Below are the code and all the weights of a small trained network. Each question names an input and a target symbol and asks about switching units off, where a switched-off unit gives its printed mean instead of its output.

import numpy as np


def w(rows, s, z=0):
    codes = np.array(rows[::2]) - 128.0
    scale = np.full(codes.shape[1], s)
    scale[-1] = z or s
    return codes * scale


def f(y):
    return y / 2 * (1 + np.tanh(0.7978845608 * (y + 0.044715 * y**3)))


def softmax(a):
    e = np.exp(a - a.max(-1, keepdims=True))
    return e / e.sum(-1, keepdims=True)


def log_softmax(a):
    a = a - a.max(-1, keepdims=True)
    return a - np.log(np.exp(a).sum(-1, keepdims=True))


def net(x, mask):
    ids = ['γδεζηθλμξπστφψω'.index(c) for c in x.split()]
    T = len(ids)
    res = E[ids] + P[:T]
    r = res
    for j in range(2):
        rows = slice(4 * j, 4 * j + 4)
        q, k, v = (r @ M[0][rows].T for M in (Q, K, V))
        z = softmax(np.where(np.tri(T) > 0, q @ k.T / 4**0.5, -1e9)) @ v
        o = O[0][rows]
        res = res + np.where(mask[j], z, o[:, -1]) @ o[:, :-1]
    y = f(res @ A[0][:, :-1].T + A[0][:, -1])
    res = res + np.where(mask[2:26], y, B[0][:, -1]) @ B[0][:, :-1]
    return log_softmax(res[-1] @ U[:, :-1].T + U[:, -1])


Q, K, V, O, A, B = {}, {}, {}, {}, {}, {}
E = w([
[80,81,175],'γ',
[109,164,4],'δ',
[224,148,108],'ε',
[111,29,56],'ζ',
[112,135,110],'η',
[74,182,209],'θ',
[121,126,130],'λ',
[133,119,133],'μ',
[153,176,169],'ξ',
[204,205,129],'π',
[120,131,132],'σ',
[153,116,128],'τ',
[126,122,134],'φ',
[125,126,127],'ψ',
[131,102,132],'ω',
],0.019)
P = w([
[148,94,1],'0',
[204,109,95],'1',
[212,114,120],'2',
[190,133,119],'3',
[200,116,141],'4',
[189,126,144],'5',
[184,123,143],'6',
[211,126,158],'7',
[209,115,153],'8',
[231,101,169],'9',
],0.0031)
Q[0] = w([
[212,138,41],'h1',
[171,183,132],'h1',
[158,109,82],'h1',
[30,107,247],'h1',
[124,91,141],'h2',
[125,207,157],'h2',
[93,82,183],'h2',
[155,99,66],'h2',
],0.011)
K[0] = w([
[154,185,46],'h1',
[123,131,121],'h1',
[180,146,89],'h1',
[114,64,205],'h1',
[103,125,113],'h2',
[181,179,108],'h2',
[6,164,41],'h2',
[114,45,183],'h2',
],0.016)
V[0] = w([
[206,91,145],'h1',
[168,130,113],'h1',
[150,26,193],'h1',
[212,148,143],'h1',
[138,29,138],'h2',
[132,92,224],'h2',
[81,149,87],'h2',
[162,29,255],'h2',
],0.0095)
O[0] = w([
[74,213,83,190],'h1',
[168,226,115,165],'h1',
[1,139,120,160],'h1',
[141,186,39,156],'h1',
[55,105,32,254],'h2',
[20,159,138,76],'h2',
[218,15,173,108],'h2',
[29,161,109,149],'h2',
],0.007,0.0026)
A[0] = w([
[98,18,105,88],'n1',
[92,39,160,175],'n2',
[104,169,57,151],'n3',
[165,119,116,80],'n4',
[80,60,187,157],'n5',
[99,49,74,80],'n6',
[192,220,173,140],'n7',
[171,249,213,202],'n8',
[166,64,101,98],'n9',
[183,225,113,188],'n10',
[74,136,249,2],'n11',
[72,89,158,156],'n12',
[180,164,75,55],'n13',
[37,79,125,137],'n14',
[139,229,254,72],'n15',
[151,95,101,104],'n16',
[175,92,82,89],'n17',
[164,243,185,198],'n18',
[111,129,62,199],'n19',
[154,100,69,94],'n20',
[114,182,77,120],'n21',
[122,80,97,124],'n22',
[87,9,82,93],'n23',
[205,211,81,153],'n24',
],0.0096,0.0064)
B[0] = w([
[116,151,156,214],'n1',
[169,108,170,231],'n2',
[137,78,150,200],'n3',
[122,130,97,137],'n4',
[167,101,107,218],'n5',
[125,168,136,192],'n6',
[102,148,141,215],'n7',
[111,181,108,229],'n8',
[105,158,150,163],'n9',
[101,82,129,245],'n10',
[179,150,100,162],'n11',
[140,115,120,200],'n12',
[153,112,63,180],'n13',
[112,104,147,238],'n14',
[245,145,177,160],'n15',
[110,154,137,144],'n16',
[110,172,100,166],'n17',
[85,180,136,225],'n18',
[125,116,177,215],'n19',
[118,138,143,161],'n20',
[126,77,137,174],'n21',
[137,141,146,163],'n22',
[115,161,143,236],'n23',
[115,73,107,254],'n24',
],0.011,0.0086)
U = w([
[62,38,216,207],'γ',
[166,144,112,88],'δ',
[28,133,43,153],'ε',
[58,226,239,2],'ζ',
[197,147,140,56],'η',
[173,209,157,148],'θ',
[154,134,130,97],'λ',
[146,139,132,92],'μ',
[49,254,179,161],'ξ',
[101,227,54,193],'π',
[146,137,135,113],'σ',
[185,13,63,51],'τ',
[216,75,166,61],'φ',
[152,138,131,103],'ψ',
[90,127,144,160],'ω',
],0.0073,0.0069)

Each question gives the input, a string of symbols that net reads in full, and the target symbol t.
The units are the heads (4 rows each of Q, K, V and O) and the neurons (one row each of A and B). Each row of codes is followed by its name. A weight is (code - 128) times the scale printed after its matrix; where a second scale follows, it is the last column's (O, A, B and U).
mask holds one flag per unit, heads first, then neurons. A switched-off unit (its flag False) gives its mean, the last column of its rows in O or B, instead of its output. The means were averaged over made-up inputs and are rounded, as every weight is.
A unit's drop is (log p(t) with every unit on - log p(t) with that unit switched off) / (log p(t) with every unit on - log p(t) with every unit switched off).
The circuit of an input: a set's keep is (log p(t) with only the set's units on - log p(t) with every unit switched off) / (log p(t) with every unit on - log p(t) with every unit switched off). Starting from the 12 units with the biggest drops (on a tie, the unit counted first), units are removed one at a time, each time the one whose removal leaves the highest keep (on an exact tie, the one counted first), for as long as the keep stays at least 0.8.
circuit, biggest first: the units of the circuit, biggest drop first
most important unit: the unit with the biggest drop
k most important neurons: the k neurons with the biggest drops, biggest first
which heads matter: for each layer, one digit per head in row order, 1 if its drop is at least 0.15 and else 0, layers parted by /
drop of u: that unit's drop, to one decimal
input ε ζ δ γ π τ ε, target π: which heads matter => 10
input γ τ π θ, target θ: most important unit => n15
input ζ δ ω ω γ, target φ: which heads matter => 01
input γ ε ε η, target ε: circuit, biggest first => [h1; n2; n15; n24]
input γ ε η, target ε: circuit, biggest first => [n2; n15; n1]
input γ τ γ ψ, target γ: which heads matter => 11
input γ ε λ γ ε ψ δ δ ε θ, target φ: which heads matter => 11
input γ ε ζ σ ξ π, target π: which heads matter => 11
input γ γ γ σ, target γ: 2 most important neurons => [n8; n14]
input θ ζ π ε, target ε: 2 most important neurons => [n24; n10]
input γ γ η, target γ: which heads matter => 01
input δ ψ δ γ θ, target θ: which heads matter => 00
input ε γ γ δ, target τ: which heads matter => 10
input μ ζ φ ω η ε, target ε: most important unit => h1
input γ τ γ λ, target γ: which heads matter => 11
input ξ φ ψ ε ξ, target ξ: which heads matter => 01
input ζ γ π ω γ ε π φ ε τ, target ε: which heads matter => 10
input ζ ξ λ ζ ζ, target ξ: drop of n23 => 0.2
input γ ε ξ, target ξ: drop of n18 => 0.5
input ξ γ τ γ γ σ η, target γ: drop of n2 => -0.1
input ζ δ π ε, target π: most important unit => n8
